Below are the code and all the weights of a small trained network. Each question names an input and a class and asks about switching units off, where a switched-off unit gives its printed mean instead of its output.

import numpy as np


def w(rows, s, z=0):
    codes = np.array(rows[::2]) - 128.0
    scale = np.full(codes.shape[1], s)
    scale[-1] = z or s
    return codes * scale


def f(y):
    return np.maximum(y, 0)


def log_softmax(a):
    a = a - a.max(-1, keepdims=True)
    return a - np.log(np.exp(a).sum(-1, keepdims=True))


def net(x, mask):
    res = np.array(x, float).reshape(1, 6) / 4 @ E
    y = f(res @ A[0][:, :-1].T + A[0][:, -1])
    res = res + np.where(mask, y, B[0][:, -1]) @ B[0][:, :-1]
    return log_softmax(res[-1] @ U[:, :-1].T + U[:, -1])


A, B = {}, {}
E = w([
[77,96,156,126,220,125,80,48,121,103,108,158],'x0',
[63,11,166,157,127,238,94,182,102,52,171,93],'x1',
[53,186,46,181,147,70,65,97,98,234,218,192],'x2',
[57,209,206,188,86,145,148,111,60,212,52,107],'x3',
[154,139,152,239,254,20,184,238,128,125,189,43],'x4',
[156,194,248,174,207,122,47,136,32,102,187,130],'x5',
],0.0085)
A[0] = w([
[124,116,89,142,116,118,89,124,118,123,206,174,107],'N1',
[120,125,117,162,125,142,134,136,148,137,127,147,108],'N2',
[131,134,104,166,110,160,119,175,156,179,122,128,37],'N3',
[174,177,251,74,92,157,95,123,69,84,126,128,119],'N4',
[109,173,100,138,109,119,135,140,156,154,169,152,61],'N5',
[127,165,133,107,126,132,130,143,158,150,111,180,3],'N6',
[131,157,78,116,118,108,150,97,149,149,146,163,68],'N7',
[117,77,137,120,114,118,86,128,169,97,166,144,116],'N8',
[135,59,122,71,161,142,94,118,171,88,158,164,135],'N9',
[190,96,124,109,130,120,119,213,156,51,144,123,99],'N10',
[171,90,122,113,123,119,165,152,157,93,174,99,83],'N11',
[156,150,162,141,107,162,119,114,162,141,88,142,103],'N12',
[122,103,182,80,177,165,142,120,150,71,55,116,125],'N13',
[115,168,164,144,108,91,134,163,120,189,97,139,48],'N14',
[164,139,169,119,145,160,122,146,89,139,110,134,106],'N15',
[154,151,62,51,101,95,134,97,189,144,67,170,143],'N16',
[110,99,108,91,81,142,106,155,111,131,87,133,66],'N17',
[177,79,116,96,138,137,148,174,165,64,185,78,123],'N18',
[94,113,151,181,150,143,130,143,56,107,153,93,50],'N19',
[129,116,129,137,104,108,139,132,164,95,133,121,70],'N20',
[165,108,168,120,175,149,105,103,157,60,80,125,157],'N21',
[123,143,92,95,144,123,39,91,81,143,202,225,122],'N22',
[131,138,93,115,141,109,85,97,103,140,178,204,108],'N23',
[162,145,124,161,167,124,107,136,128,146,132,118,114],'N24',
[145,143,83,68,102,95,162,88,159,131,97,168,135],'N25',
[154,202,167,157,234,32,127,146,139,140,190,101,152],'N26',
[144,159,134,172,172,71,150,124,96,129,174,124,114],'N27',
[81,105,125,76,144,142,145,106,156,89,146,120,72],'N28',
[173,127,127,106,121,145,142,122,161,122,112,102,107],'N29',
],0.013,0.0071)
B[0] = w([
[146,144,116,126,129,154,120,83,139,93,143,174,172],'N1',
[154,133,114,128,102,120,129,118,127,112,144,109,135],'N2',
[117,132,117,146,136,121,127,74,96,124,153,110,139],'N3',
[176,218,161,166,70,8,152,45,90,103,65,117,195],'N4',
[147,102,150,107,98,121,134,86,54,122,111,108,157],'N5',
[146,126,113,119,109,121,146,170,122,114,118,77,141],'N6',
[168,116,127,100,113,134,146,144,105,125,70,134,170],'N7',
[147,129,110,133,131,142,159,104,110,120,181,152,162],'N8',
[86,74,111,131,137,154,183,129,84,109,187,161,191],'N9',
[71,125,134,143,152,119,157,193,172,197,138,48,192],'N10',
[102,144,120,137,162,157,89,208,146,203,127,88,174],'N11',
[130,125,133,142,99,101,125,154,131,145,124,109,154],'N12',
[165,52,191,144,62,133,125,63,68,57,73,151,189],'N13',
[118,122,108,145,147,154,182,103,103,59,176,138,164],'N14',
[131,140,135,124,124,81,124,107,94,170,115,75,154],'N15',
[218,134,119,74,58,89,22,160,151,160,17,70,222],'N16',
[119,162,141,154,115,89,176,122,115,129,163,142,157],'N17',
[65,84,109,123,169,170,120,201,136,236,160,65,201],'N18',
[170,144,131,111,112,102,143,126,121,171,97,106,175],'N19',
[138,152,126,100,126,136,134,147,131,140,129,132,142],'N20',
[112,14,207,152,72,115,151,69,95,119,138,108,183],'N21',
[178,146,91,1,180,172,99,156,185,73,129,171,205],'N22',
[142,120,100,44,137,191,74,114,174,93,120,128,182],'N23',
[100,156,120,113,138,122,177,118,104,99,139,134,161],'N24',
[207,158,131,82,107,85,110,136,183,161,57,99,200],'N25',
[65,227,125,180,124,45,145,92,116,85,172,156,250],'N26',
[105,188,91,154,144,82,132,95,140,67,169,157,195],'N27',
[147,114,98,92,129,145,114,89,114,104,140,148,156],'N28',
[119,146,146,116,134,139,89,133,138,164,123,106,157],'N29',
],0.0098,0.025)
U = w([
[49,170,134,195,126,69,208,145,89,160,235,127,129],'0',
[122,66,109,80,130,198,164,92,104,69,242,229,163],'1',
[147,240,92,94,125,72,147,116,131,113,137,192,142],'2',
[138,79,117,61,133,177,137,214,155,214,111,100,130],'3',
[191,104,162,105,46,90,156,103,93,134,2,129,157],'4',
[175,106,184,196,172,149,68,189,162,164,111,224,37],'5',
[66,121,194,115,198,152,143,217,169,150,136,167,2],'6',
],0.0089,0.0052)

Each question gives the input, the list of numbers given to net, and the class t.
The units are the neurons (one row each of A and B). Each row of codes is followed by its name. A weight is (code - 128) times the scale printed after its matrix; where a second scale follows, it is the last column's (A, B and U).
mask holds one flag per neuron, in row order. A switched-off neuron (its flag False) gives its mean, the last column of its row in B, instead of its output. The means were averaged over made-up inputs and are rounded, as every weight is.
A unit's drop is (log p(t) with every unit on - log p(t) with that unit switched off) / (log p(t) with every unit on - log p(t) with every unit switched off).
The circuit of an input: a set's keep is (log p(t) with only the set's units on - log p(t) with every unit switched off) / (log p(t) with every unit on - log p(t) with every unit switched off). Starting from the 12 units with the biggest drops (on a tie, the unit counted first), units are removed one at a time, each time the one whose removal leaves the highest keep (on an exact tie, the one counted first), for as long as the keep stays at least 0.8.
circuit, biggest first: the units of the circuit, biggest drop first
top k neurons: the k neurons with the biggest drops, biggest first
drop of u: that unit's drop, to one decimal
input [1,5,8,-3,8,6], class 2: circuit, biggest first => [N22]
input [7,-3,1,-8,4,-3], class 0: circuit, biggest first => [N9 N18]
input [4,-6,7,-5,-8,3], class 3: top 2 neurons => [N22 N26]
input [-2,8,5,-4,2,4], class 1: top 4 neurons => [N22 N1 N4 N16]
input [2,2,8,-4,-3,-7], class 4: top 3 neurons => [N16 N18 N26]
input [4,-3,2,-4,6,6], class 0: top 2 neurons => [N16 N26]
input [0,1,4,4,-1,-2], class 1: top 4 neurons => [N16 N4 N26 N25]
input [2,-7,-4,6,7,-8], class 2: top 4 neurons => [N13 N21 N14 N26]
input [4,-5,-4,6,3,0], class 0: top 2 neurons => [N16 N22]
input [2,-7,6,-6,-7,0], class 4: top 2 neurons => [N16 N18]
input [1,-8,-2,-6,-4,7], class 4: top 2 neurons => [N16 N21]
input [1,3,0,-6,-7,-8], class 3: top 2 neurons => [N4 N18]
input [-5,-7,-3,8,5,6], class 0: top 2 neurons => [N16 N22]
input [8,2,-6,2,8,-3], class 0: circuit, biggest first => [N16]
input [-6,8,-3,0,-3,-4], class 3: drop of N26 => 1.0
input [-5,2,0,1,3,-3], class 3: drop of N4 => 0.1
input [2,5,5,-2,-5,8], class 1: drop of N16 => 0.1
